Each row has a class, written after it.
[ 179  -56  -52  -14  180  367  235  130 -123 -279 -146  348  -25 -127
 -150 -298   49 -235   64  -63   12  217  -64  -20  -96   37 -107 -378
   26 -125  -30  179   41 -101  -45 -206  -93  125  238   -1  147]
sibe
[ 405   96  328   36  262  131 -324  373  305 -333  279 -370   84  156
 -705  273  111  108 -318 -250  205   81  -64   33 -307   56  -88  -39
   55 -394 -230 -171  -32  257 -177  -27 -135 -155 -111   47  -45]
dimas
[ -67  163   44 -228  600  258 -140  193  150  -21   76 -212   70  164
  -97 -484  -94 -350  -22 -261 -106 -108  115  194  -29  177  -82 -389
 -276   24 -134  -88   44  -50  -99 -157  -39   35   97  234   91]
zaman
[ 217  -31  -67   72  -16  355  217  205 -109 -190 -142  153 -228 -284
 -246   70  -34 -105  -21   65  -70  263  103  -80  -33   89  114 -187
  119 -186  -34  -63  -53 -116  -11   16 -152  146  124  -33   89]
sapez
[-108 -204  -69   86 -276 -126  128   -1 -293   43 -180 -101  -15  -68
  -44  197 -230  281   60    0   56  -79  312 -147  -46  171  304   64
   -4   64   -6   21   31   16 -131   23   75  -77  -73 -130   51]
kevam
[ -67  -14  322    3  308  122 -139  326  202 -231  -59  -75  -26 -132
 -665   58  188  -92  100  -31 -171   49  228 -124  -72   48  -73 -219
   60   32   30 -280   77  114 -216  283  -48  -84   40  325  143]
dimas
[  -1 -135  224   73  289   91  -18  201  -20 -130  -22  -64  132   26
 -474 -143  202   59 -138  -53  -65   13   80   43  -40  105 -114 -210
  -20  -93  -17 -230   75  255  -37  164  -44   53   81  299  114]
dimas
[ -60  -89   32   37  -65  -72   29   38  -63  131 -142   26  -20   76
   23  125 -276  213  108  -19   33 -125  194  -62   -3  111  125   28
 -111  -46  124   44 -117  -40 -242   17   94  -86 -131 -256 -108]
kevam
[ -78 -144  -41  -33 -167 -104  100    6 -199   79 -239   -8 -115  -65
   79  156 -291  347  106  -35   -1 -132  236 -152    1  222  247   97
   85   44   48  -57  -63   19 -192   60  114  -93   -4 -190    4]
sibe
[ 192  -69  204  134 -227  124  290   95 -102 -239 -151  257    0 -206
 -363  237  222 -258 -106  167  130  196  -89 -308 -356  -41   82 -240
   21 -215   74 -169  112 -329   66  -86 -207  169   65 -250  180]
sibe
[ 115   39 -163  -68  220  542  243  172  -16 -253 -194  235 -217 -235
 -222 -163 -112 -289   49 -123 -169  194  280   14   -1   30  -70 -333
   54 -170  -39  208   52 -261  -48 -163  -54  140  100   25   88]
sapez
[ -90   69  205  -42  327  125 -165  234   92  -91  -72 -115   48  112
 -332 -187  -39  -72   -5  -11  -95  -72  114   48  -16  207    3 -367
  -83   23  -47 -132   81  173  -56  163  -29   43   89  272   49]
famip
[ 285  -24  -46  -71   92  251  125  288 -177 -228 -216  344  -27  119
 -239 -152  220 -285   65   66 -265  248  -97  -33 -167  -66 -248 -456
  169  -95   46  -27 -106 -187 -122 -252 -198  113  233  182  -34]
zuze
[  72    3  242   67  517  208 -213  196  257  -80  -89 -140 -120  -20
 -545  -87  -23 -139  -69 -121   45   74  -73   13  -88  168  -94 -214
  -52  -70  -47 -237  126  131 -178  111  -11   33  -23   87   73]
sibe
[ 133  197  181 -255  296  293    0  244 -136 -401  152   64  138  189
   30 -693  441  256  110  -59 -613  422 -203  356  382 -302 -412 -100
  456   77   -6   -7  105  659 -157 -241  312 -393  304  516  143]
zita
[ -28   55 -254 -132  -91 -176  155  -46 -267  155  -70   49  -76  190
  301 -200 -521   99  283  -60  -69 -240  320  104   53  102  133   62
 -115   72   15   64  -84   23 -329  -97  130 -273 -139 -341  -17]
zuze
[ 105   84  204  -16  305  151 -185  228   80  -80   67  -29  143  179
 -293 -207  -20 -105 -119    1  -52  -46  -10   93   -1  107 -159 -176
   73 -125   -7 -197   45  291  -98  105  -51  -78  -35  142   -5]
kevam
[-134  -39 -139 -242  388   74 -293   60   69  265 -457 -265 -368 -120
 -376 -290 -425 -308  379 -261    8  136 -246   77   51  287  163   72
  -19  292    7  -98  155 -112 -469 -119  286 -136  -35   55   26]
zuze
[ -31   34  256   -9  336  103 -144  214  120  -31  -51  -99   62   39
 -352 -151  -12  -58  -56  -13  -11  -19   49  -18  -50  133 -108 -250
 -110  -67  -40 -196   71  118 -103  100  -78   -4   31  198   97]
kevam
[ 419   64   46   82  147  418  331  130  -21 -339 -108  400  -45 -111
 -132 -192   91 -209 -121   45   47  218  -77   -4 -173  -12  -20 -241
    2  -82 -131  125  -21 -113  -21 -335 -120   14  399 -118  133]
zita
[ 151  428   17  -19   34  164 -240  419  -73  135  -53   90  269 -144
  -18  144  162 -242   48   44 -140  304 -477 -124 -347  -76   27  -12
  334 -124 -110  -73  182  -91   74 -287 -194  103  430   -6  115]
fum
[ -31  -27 -109  -53 -181  -99   43   17 -237    4 -289  -34   63    2
  187   17 -251  113  162  -49  -76 -138  221  -33  -61  142  165   22
   14  149   14   64    7   63 -239 -160  172 -254   19 -191    2]
zaman
[ -23   54  266   87  270  106 -176  243  169   20   51 -234  247   22
 -257   21  154  -48 -269 -147  -61   30 -220   28 -364   23 -238 -309
   64  -41 -158  -58  190  276  -63 -218 -166   97  200  263  143]
famip
[ -85 -145  142  117  139  -96 -168  168   -7 -105  -74 -252  -26 -116
 -617  167  112  260   15  -65 -258  139  340  -86 -166  232 -210 -128
 -153   20   79 -257  201  275 -138  347    5   49 -104  177  120]
zaman
[ -64  -72  312  -24  237  -55    7  182  -90 -249 -172 -179   88  188
 -659 -244  106  347  -63   29 -335   29   40  -84   24  179  -16 -361
  -55 -155  154 -171   78  130  -78  199  -27    7  144  384  122]
Kaso
[ -19 -371  -17   18 -401 -162  184  -42 -135  162 -419   -6 -172   84
  -43   91 -252  424   45    7  281  -22  258 -208    8  204  271  212
  -80   14   49 -129  -11   -9  -82  122  117  -72 -264 -267  -99]
zita
[  -2 -270 -129   14 -267 -226  185 -127 -242   53 -255    9 -111 -100
  159   81 -206  149   95  127   74  -98  137 -135  -16  184   83   12
  -60  116   54  -35  -29   45 -223    0   98  -44  -99 -347   99]
sapez
[ 230  271  172 -167  400   25  -65  100  -18 -183  -50   25  183  515
  -41 -721 -237 -193  -26  -70 -183 -383  145  110  260  234  132 -457
 -212   21   25    5 -123  282  -91 -114  160 -417   20   41   90]
dimas
[ 156   37  -49   63  129  386   43  250  -48 -128 -174  199   -2 -221
 -241  -69  150 -232   25   28 -140  341  -59  -44 -228   49 -257 -346
   40 -141  -59   51   37  -63  -42  -34 -183   88  215   76  172]
zaman
[ 178    8  -29  146   17  131   94  212 -200 -121 -213  282  -82 -135
 -285   98   20   40  -16   41 -101  271  -23 -140  -97   49  -71 -162
   86 -133   42   42  -52  -78  -77  -70 -152  140  190   20   31]
kevam
[ 280   35 -193  -99    5  287  222  184 -245 -213  -89  334 -101 -183
 -104 -228   64 -158   94  -67 -232  299  -43  -50  -96   10  -77 -253
  180 -173   47   61  -50  -76 -115 -104 -171   95  170   31   89]
sapez
[ 102 -164    7   64  184  -14  124   45  -37 -124   62  -67   11   25
 -234 -314  -75  -24   10  -35  181  -74  115   13  -84  232 -212 -288
 -148  -63 -108  -59  292  301  -16  173   48  -76  -17  -42  287]
sapez
[  44   43  263  -46  380  189  -78  374   20 -140 -134  -77  180  285
 -455 -229    4   37   23 -247  -47    7   76   43 -179   41  -42 -346
  148  -30 -169  -68  174  304 -170 -118 -102 -151  238  260   78]
famip
[-101  -84 -108  123 -170 -103  112    9 -125   20 -265  -35  -55 -130
  112  190 -177  111  158  143   46 -204  194 -124  -24  175  204  -86
 -169  147   13  -27  -54  -82 -116   40  155 -126  -38 -232   98]
zuze
[ -68 -110  274 -190  320   -1 -232   58  169  -38 -161 -140   85  105
 -411 -297  146  150   83 -227 -179  105  -75   19  -15   25  -57    7
  175  -14   36 -203  233  151 -295 -114  182  -33 -177   14   79]
zaman
[ -50   20  216  -98  301   95 -110  182  114  -71  -73 -167   14  107
 -420 -263   37   51  -29  -69 -151   34  104   89  -24   90 -101 -216
  -43   -4   20 -208  130  243 -165  171   41  -42  -38  238   68]
sapez
[-158 -110   34   -4  284  179   -3  226   73  -86  -88  -76 -142   23
 -205  -65  -65  108   94  -11 -186 -136  133  -92   97  204 -181 -244
  161  -38   97 -302   74  304 -102  414  -68   16  -14  369  -23]
Kaso
[  52 -127 -160  -32  -85  -93  106   25 -238   12  -93    8  -43 -106
   73   64 -146  228  127 -133  -88  -70  277  -38    0  154   89   49
  -17   59   64  -27  -39   14 -185  -32  141  -71  -45 -228   29]
famip
[ -56   30  201  -71  415   58 -205  263  225   19  -64 -176  -54   39
 -356  -81 -146   10   96 -120  -93  -36   96  -16  -57  175  -40 -181
   63   10    4 -189  156  101 -167   89   -7   56   90  153   12]
sibe
[ 190  125 -184 -136  132  184  109  143 -108 -191   55  349 -153 -112
  245 -152 -293 -131   70   12 -154   70  -18  -97    0  175 -166 -257
  247  -54    1   47  -82  -72 -221 -177 -165  140  126 -240   98]
sibe
[ 392  197   38  -24    1  298  140  205 -174 -294  105  403    6  -88
  -29  -22 -178 -253  -34    5   33  199  -66   -4 -139  -35 -132 -200
  253 -227  -58  180   19   14 -132 -268 -215  -24  233 -164    6]
Kaso
[   2   82  -14   39 -114  -56  171   14 -141  -31  -74  103  142  128
   28  -44  -57  -37   20  -13   18 -227  175  -49 -196   38   65 -286
 -156   31   28  238    8   31  -95   26   68 -216   62 -163  116]
sapez
[ -70   21  218   66  286   97 -116  213   64  -75  -81  -67   -2   56
 -415  -99   32 -128  -19   47 -106   33   35   10  -93  136  -56 -298
  -63   33   16 -232  135  203 -132  222  -44   33   54  170   86]
fum
[ -13  -30  436   96  151 -147 -179  251   95 -121 -229 -150   23  179
 -882  110  131   33  -73  107  -35   39  108 -162 -152  109   14 -132
  -16   18  139 -321  217  289 -136  367  -15  -24   25  197   30]
kevam
[ -93   59  376   29   83 -340 -269  153   58  179 -101  -47  287  224
 -486  -92  195   40   42  242  -22 -104 -232  -40 -213   25 -177 -152
  -29  -81  165 -381   18  219 -125  309  -81  -80   18  265   73]
Kaso
[ 339   68  -70  -71   -7  171  176  187 -210 -280 -158  382   -6  -30
 -113 -214  107 -102  -53  -60  -84  315 -216  -18 -190   14 -224 -300
  162 -199  -10   -7  -67   36 -114 -207 -210   70  193 -163  104]
famip
[ 324   71 -102 -203  154  424  174  168  -30 -242  -47  413 -113  -98
  -46 -390   29 -399   54   11  -13  280 -224  -70 -153  157 -327 -451
  118 -184 -128  139   69  -62  -20 -226 -176   85  289  -47  225]
Kaso
[  41   14  -66  -46 -202 -188   44   39 -246  -16 -163   -6   82  120
  -42  -18  -57  155   64  -74 -166 -116  251   15  -72   35  299   36
  -24  117   94  -38  -63   78 -185  -46  124 -165  -63 -104  -84]
fum
[ 305  272  -94  -58   71  272  200  268 -343 -144 -116  436   78   95
  -68 -320  -70   -9  164  -35 -343  267    1   70 -205  -75  -96 -339
  315 -110    1  228   57   65 -159 -256 -106 -101  425   58   65]
sibe
[ -83   65  -29 -105  -63  -56   94   76 -201  -85 -254  105   11  102
  115  -45 -233  106  197  -78 -125 -111  202  -49   11  122  155  -60
  -23   45   28   19  -38   82 -252   25   29 -272   15 -321  -32]
kevam
[ -59 -181   47   -9  -99  -22  240   15  -77 -150 -280   18 -113  -91
   26   38 -223  344  105  -15  -20 -121  249 -190   61  220  176   35
  -29   38   -6 -102   -5  -10 -141  -23   73 -170   19 -213   82]
zita
[-148 -141    5  106 -231 -231  -42   38 -176  -88 -359  -84   82  -50
 -167  132   -8  282  138   44  -35  -69  132 -103   -3  182  338  -31
  -76  183   76  -12   24   51 -169  116  226 -117 -137 -227   23]
famip
[  17  -21  -49   40 -321 -145  135  -59 -314  -55 -153 -114  149   44
   53   74  -43  294  -88   23  -19 -130  313   43 -156   81  146   -1
 -179   37   24  -11  -46  142  -73   46  127 -219  -57 -105   19]
zaman
[ -86 -204  -82   28 -143 -151  203  -94 -140   21 -177   -6 -143  -32
  120   27 -305  255  125    6   17 -138  177 -119   54  228  172   55
 -130  112   62  -11   10  -19 -205  -49  172  -49 -103 -309   52]
famip
[-196 -168 -139  163 -271  -72   79   39 -184  145 -286 -115 -114  -57
  -83  176 -211  261  195  124   18  -15  139 -164  137  191  301   29
   11   56  -64   30   70   80  -20  157   98  -78 -204 -151   59]
dimas
[ -16  -77 -202   30  107 -119  169  -89  197   57 -186  218 -214   77
  350 -122 -495  172   36 -243  320 -515   68 -318   81  413  285 -206
    9  174  -97  158  -64 -125  -45  -36    1  -23  -52 -424   37]
kevam
[ 312 -123  -44   32   31  262  302  109  -79 -167 -154  239 -120 -372
    9  -99  219 -345  -20   88  -12  241 -205 -265 -287  119 -175 -430
  -59 -183  -92 -137   12 -158   34 -262 -267  209  284  -17  336]
dimas
[ 134   56  169   62  197   31 -135  183   46   -4  -41   14   11  152
 -424 -133   12  106  -36   24 -142  -10  123   60  -18  123  -68 -199
  124   52   58 -145  120  387 -105  259   79  -71   -7  205  -22]
dimas
[-125  -46  168  -50  335  -31 -149  170  162 -110 -170 -146   82  -18
 -193 -253  158  -50   34   35 -128    5 -126   61   18  120 -201 -317
 -161  183  -28 -223   87   42 -119  -14   49   13   94  167  109]
fum
[ -96 -127 -195  179 -258  -81  148   99 -231 -112 -124   95  102 -184
  -19  236   46  134   79   81  -60 -127  404 -109   27   81  145  -49
  -53   77  166   69  -78  -76  -14  136  144   57  -87 -137   40]
zaman
[ -58    5  243  -70  150   58  -97  225  287  -45 -347  -11  -79  122
 -397 -415   25  260  143  -69 -175  118  -49  -91  140  119  168    9
  -78  112  251 -389  115  196  -54  210  184  -46 -144  272  -78]
zuze
[ 489   21 -153 -132   48  446  331  125 -275 -160 -108  557  -67  -31
    1 -442   -5 -225  -18   30  138  113   35 -119  -34  -41  -55 -395
  218 -239  -87    4 -166 -159   44 -315 -199  114  128  160  183]
fum
[-114  -98  105   26 -170 -253 -132 -136  -42   -6 -309 -255    0  -43
 -295  311  -70  116   46   40  192 -115   97 -100 -197  243  193  -10
 -251  128  -83   15   70   88 -154  114  168 -180 -128 -388  142]
famip
[ -18  -52   94  208  115  206  152  270  -75   95  -84  350    3 -196
 -350  218  222 -299  -48  305 -100   87  -88 -126 -192   42 -268 -359
  148 -187  111 -236 -125  -78   32   95 -226  320  318  112  241]
fum
[  32   18  280   61  391  -12 -168  274  175 -314  -20  -85  136   90
 -529 -177  145    5  -43  106 -223  -81  120  -26    6  174 -201 -262
 -301   -7  208 -251   57  178 -135  361   50    1    6  184   52]
zuze
[  30  -68 -247  165 -171 -189   59    4 -173 -124   -2    1   80 -159
  162  166 -141   -2   91   65   56 -295  133  -67  -78  289   87  -72
  -99  145  -65   25   21  115  -88   79   92 -147  -79 -345   95]
famip
[ -34   11  240  -12  345  136  -55  252   98   95  -82  -16  -42  145
 -207 -312 -144 -161  212  -18  -38  -41  117  -47   -8   78  172 -245
  -70   40  -38 -179   97   80 -159   41  -56  -45  100  280   24]
sibe
[ -48   90  236  -77  505  134 -185  378  225 -114 -305   21 -115   21
 -620 -259  -45  -93  107 -127 -190   95   73  -48   42  202 -141 -329
   22   26   63 -160   45   70 -193  219   -7  -62  224  328   93]
dimas
[  26   64   70   57   79   -7 -127  131   37 -129 -198   36 -139    1
 -175  105 -178  240   40 -165  -43  160  -17    9   40   -9  134   43
  182  102  -10  116  -18   99 -409  -26   96 -141  -95 -270  -96]
sapez
[ 254   83   23   17   67  303  176  215 -111 -243  -86  306  -23 -110
 -189 -114   54 -144  -10   19 -128  306 -129  -38 -171  -21 -173 -267
  200 -208  -23   88   52  -44  -45 -199 -147   56  288  -23  127]
sibe
[ 243  103    6  -49  187  384  284  275 -129 -258  -91  385 -128  -66
 -134 -271 -116 -154   -2  -64   -3  315  -98  -66  -32   26  -68 -231
  110 -282  -81   70   12 -135  -82 -190 -239   87  315 -102  114]
kevam
[ 254   49  -47   46   24  214  221  184 -233 -250 -118  381 -110 -179
 -164  -47  -83  -95   34   11    0  273  -80 -108  -85   63  -63 -200
  144 -234   13   70    3 -101 -110 -113 -153   81  236 -181  126]
Kaso
[  78  -46  274   20  301   49 -136  248   65 -171  -98 -157  123   -6
 -508  -29  154  -70  -28  -80  -60   98  -22   39 -210   79 -174  -73
  -78 -135   52 -369   97  178 -218   78  -41  -66   76   74   68]
zaman
[ 211   48 -115  -94   59  126  211  203 -222 -215 -116  277   -6  -47
  -77 -296   40 -161   75   33 -150  230 -171  -23 -112   56   -7 -290
  220  -65 -125   61   88 -110 -141 -271 -138   91  300 -145  188]
sapez
[  40   89  -31  316 -233  123 -140  383   -6 -116 -173  -86   10 -202
 -899  625  152  116   23  -51  -77  609   99    8 -497    5  -16  116
  -67  -80  -42  150  230 -142   14  258  -94    1  124 -150  -67]
fum
[-234 -206  -12    1 -200 -211   83   11 -183  100 -358  -67  -18  -23
  -49  104  -59  255  266   15  -98 -168  380 -148   61  193  359   21
 -107  135  177 -151   33   52 -115  112  258  -11 -131 -169   11]
zaman
[  -1   66  257   75  293  163 -107  161  108  -11  -30 -158  176   97
 -351 -153  106  -58  -28  -24 -131  -32   77  178 -196   17   32 -273
 -242    6   79 -174    0  122 -136  111    1 -106   79  294  -49]
Kaso
[ 171  -15  239   72  297  165  -85  250  149 -240  -16  -78   20  -17
 -460  -57   78  -25  -28  -41   10   65  -20   19 -176  119 -115 -214
   72   30  -61 -236  224  293 -127  168  -45  -93  104  108   32]
sibe
[ 295  126 -283   -1  130  223  182  220 -143 -218   27  385  -90 -110
  -65 -248  -31  -94  147  -84 -237  143 -139  -42  -52   81 -137 -232
  294 -151  -17  117   18    2  -49  -53 -141   24  246  -20  117]
zuze
[  19  -61  171   49  278  -12  -69  259   59 -110  -84 -147   59   83
 -396  -63   62   22  -14   33  -85  -49   41  -30 -107  196 -180 -285
  -90   -6   10 -277  110  233 -135  134  -24   -2   72  162   86]
dimas
[ -35   64  214   30  313  102 -164  375   82 -210  -11  -47  100   73
 -296  -68   64  -75   20   44 -161  -18  251   13    3  129 -101 -332
  -78  -22   40 -160   39  205 -162  218   17   -3   50  110   69]
sapez
[-102 -104   13   70 -188  -97  140  -46 -228   38 -307   -5  -52   42
   78   39 -251  213  135  134   59  -99  182 -107  -29  161  237 -154
 -159  156   76   44   14  -11 -186   52  169 -125  -51 -220   31]
sibe
[-101   -3  309   41  275  129 -150  188   60  -99 -121 -156   97   81
 -490  -65   80   85  -43   37 -155   59    8   55  -98   50  -90 -232
    3  -62   11 -178  121  223 -173  142   20  -38   22  204  111]
zuze
[  -1   48  199   52  352  153    4  310   15 -194  -41  -20   15   11
 -413  -69   29  -53   37  136 -158 -129  109  -41  -92  198  -76 -472
 -103  -19   95 -248   72  108 -106  263  -52   92  199  306   77]
zuze
[  99  -69 -126  -14 -105  -54  144  -88 -133   16 -115   87   -3  -29
  203  -13 -345  102   85  -87   95 -290  235  -26 -103  186   63   -9
  -65   63  -16   28 -114   25 -193 -138   88 -274  -69 -231   19]
sibe
